Here is a tiny trained network, its code and every weight. The questions are about switching its units off for an input and a target symbol, where a switched-off unit gives its printed mean instead of its output.

import numpy as np


def w(rows, s, z=0):
    codes = np.array(rows[::2]) - 128.0
    scale = np.full(codes.shape[1], s)
    scale[-1] = z or s
    return codes * scale


def f(y):
    return y / 2 * (1 + np.tanh(0.7978845608 * (y + 0.044715 * y**3)))


def softmax(a):
    e = np.exp(a - a.max(-1, keepdims=True))
    return e / e.sum(-1, keepdims=True)


def log_softmax(a):
    a = a - a.max(-1, keepdims=True)
    return a - np.log(np.exp(a).sum(-1, keepdims=True))


def net(x, mask):
    ids = ['βγδεθφω'.index(c) for c in x.split()]
    T = len(ids)
    res = E[ids] + P[:T]
    r = res
    for j in range(3):
        rows = slice(4 * j, 4 * j + 4)
        q, k, v = (r @ M[0][rows].T for M in (Q, K, V))
        z = softmax(np.where(np.tri(T) > 0, q @ k.T / 4**0.5, -1e9)) @ v
        o = O[0][rows]
        res = res + np.where(mask[j], z, o[:, -1]) @ o[:, :-1]
    y = f(res @ A[0][:, :-1].T + A[0][:, -1])
    res = res + np.where(mask[3:11], y, B[0][:, -1]) @ B[0][:, :-1]
    return log_softmax(res[-1] @ U[:, :-1].T + U[:, -1])


Q, K, V, O, A, B = {}, {}, {}, {}, {}, {}
E = w([
[149,113,132],'β',
[152,109,128],'γ',
[195,186,109],'δ',
[118,140,209],'ε',
[176,6,43],'θ',
[152,109,130],'φ',
[141,110,136],'ω',
],0.017)
P = w([
[212,131,225],'0',
[148,198,114],'1',
[89,244,2],'2',
[133,220,64],'3',
[131,222,85],'4',
[128,211,106],'5',
[118,202,125],'6',
[108,189,124],'7',
[101,187,122],'8',
],0.0064)
Q[0] = w([
[5,190,100],'head 0',
[66,193,133],'head 0',
[169,122,204],'head 0',
[87,105,157],'head 0',
[118,130,144],'head 1',
[136,105,39],'head 1',
[241,78,122],'head 1',
[16,208,201],'head 1',
[185,135,90],'head 2',
[65,153,140],'head 2',
[106,177,174],'head 2',
[228,172,149],'head 2',
],0.013)
K[0] = w([
[168,117,184],'head 0',
[114,160,127],'head 0',
[24,97,126],'head 0',
[128,216,159],'head 0',
[138,145,158],'head 1',
[201,82,28],'head 1',
[75,86,99],'head 1',
[19,198,251],'head 1',
[189,135,146],'head 2',
[62,127,118],'head 2',
[104,116,83],'head 2',
[207,142,184],'head 2',
],0.017)
V[0] = w([
[167,37,49],'head 0',
[230,98,114],'head 0',
[125,150,239],'head 0',
[7,157,128],'head 0',
[202,21,50],'head 1',
[120,165,149],'head 1',
[206,84,194],'head 1',
[115,96,145],'head 1',
[71,130,138],'head 2',
[246,133,188],'head 2',
[183,92,178],'head 2',
[54,225,23],'head 2',
],0.012)
O[0] = w([
[203,52,64,146],'head 0',
[78,199,30,199],'head 0',
[59,167,224,154],'head 0',
[177,41,233,40],'head 0',
[13,217,197,168],'head 1',
[159,101,39,123],'head 1',
[60,181,188,211],'head 1',
[199,2,77,132],'head 1',
[145,149,203,90],'head 2',
[38,171,72,255],'head 2',
[67,141,53,196],'head 2',
[235,34,91,21],'head 2',
],0.0087,0.0069)
A[0] = w([
[220,41,51,225],'neuron 0',
[69,130,109,248],'neuron 1',
[159,104,254,101],'neuron 2',
[165,245,70,85],'neuron 3',
[122,177,170,93],'neuron 4',
[179,208,147,2],'neuron 5',
[84,109,36,100],'neuron 6',
[56,137,123,64],'neuron 7',
],0.013,0.0077)
B[0] = w([
[39,153,209,134],'neuron 0',
[140,152,115,251],'neuron 1',
[145,159,4,153],'neuron 2',
[81,83,170,244],'neuron 3',
[130,62,143,169],'neuron 4',
[56,122,70,129],'neuron 5',
[120,195,184,220],'neuron 6',
[149,170,150,219],'neuron 7',
],0.013,0.025)
U = w([
[99,123,2,158],'β',
[125,114,78,71],'γ',
[155,158,72,7],'δ',
[51,89,25,26],'ε',
[152,118,91,254],'θ',
[121,115,74,58],'φ',
[160,95,167,247],'ω',
],0.0098,0.0086)

Each question gives the input, a string of symbols that net reads in full, and the target symbol t.
The units are the heads (4 rows each of Q, K, V and O) and the neurons (one row each of A and B). Each row of codes is followed by its name. A weight is (code - 128) times the scale printed after its matrix; where a second scale follows, it is the last column's (O, A, B and U).
mask holds one flag per unit, heads first, then neurons. A switched-off unit (its flag False) gives its mean, the last column of its rows in O or B, instead of its output. The means were averaged over made-up inputs and are rounded, as every weight is.
A unit's drop is (log p(t) with every unit on - log p(t) with that unit switched off) / (log p(t) with every unit on - log p(t) with every unit switched off).
The circuit of an input: a set's keep is (log p(t) with only the set's units on - log p(t) with every unit switched off) / (log p(t) with every unit on - log p(t) with every unit switched off). Starting from all 11 units, units are removed one at a time, each time the one whose removal leaves the highest keep (on an exact tie, the one counted first), for as long as the keep stays at least 0.8.
units of the circuit, in order: the units of the circuit, biggest drop first
k most important neurons: the k neurons with the biggest drops, biggest first
heads that matter: for each layer, one digit per head in row order, 1 if its drop is at least 0.15 and else 0, layers parted by /
drop when u is switched off: that unit's drop, to one decimal
input θ ω ε δ δ, target ε: heads that matter	010
input ε ε θ ε β, target ω: units of the circuit, in order	head 1; neuron 2
input ω β δ ε ε δ δ, target ε: units of the circuit, in order	neuron 5; neuron 3
input ω ω θ θ ω ε δ θ, target ω: heads that matter	001
input ε ω ε β ε ω φ ω ε, target β: 3 most important neurons	neuron 2; neuron 6; neuron 3
input ε ε ω, target ω: 2 most important neurons	neuron 2; neuron 4
input θ ε φ ω ω γ ε θ θ, target δ: heads that matter	110
input ε θ γ, target ω: 2 most important neurons	neuron 7; neuron 3
input ε ε ε φ, target ω: heads that matter	100
input ε ω ε θ, target δ: heads that matter	111
input ε β ε θ γ, target ω: heads that matter	010
input φ δ φ, target ω: heads that matter	000
input γ ω β, target ω: units of the circuit, in order	neuron 2; neuron 3
input ε ε ε ω, target ω: drop when neuron 2 is switched off	0.8
input ω φ ε ε ω δ ε, target β: drop when neuron 6 is switched off	0.4
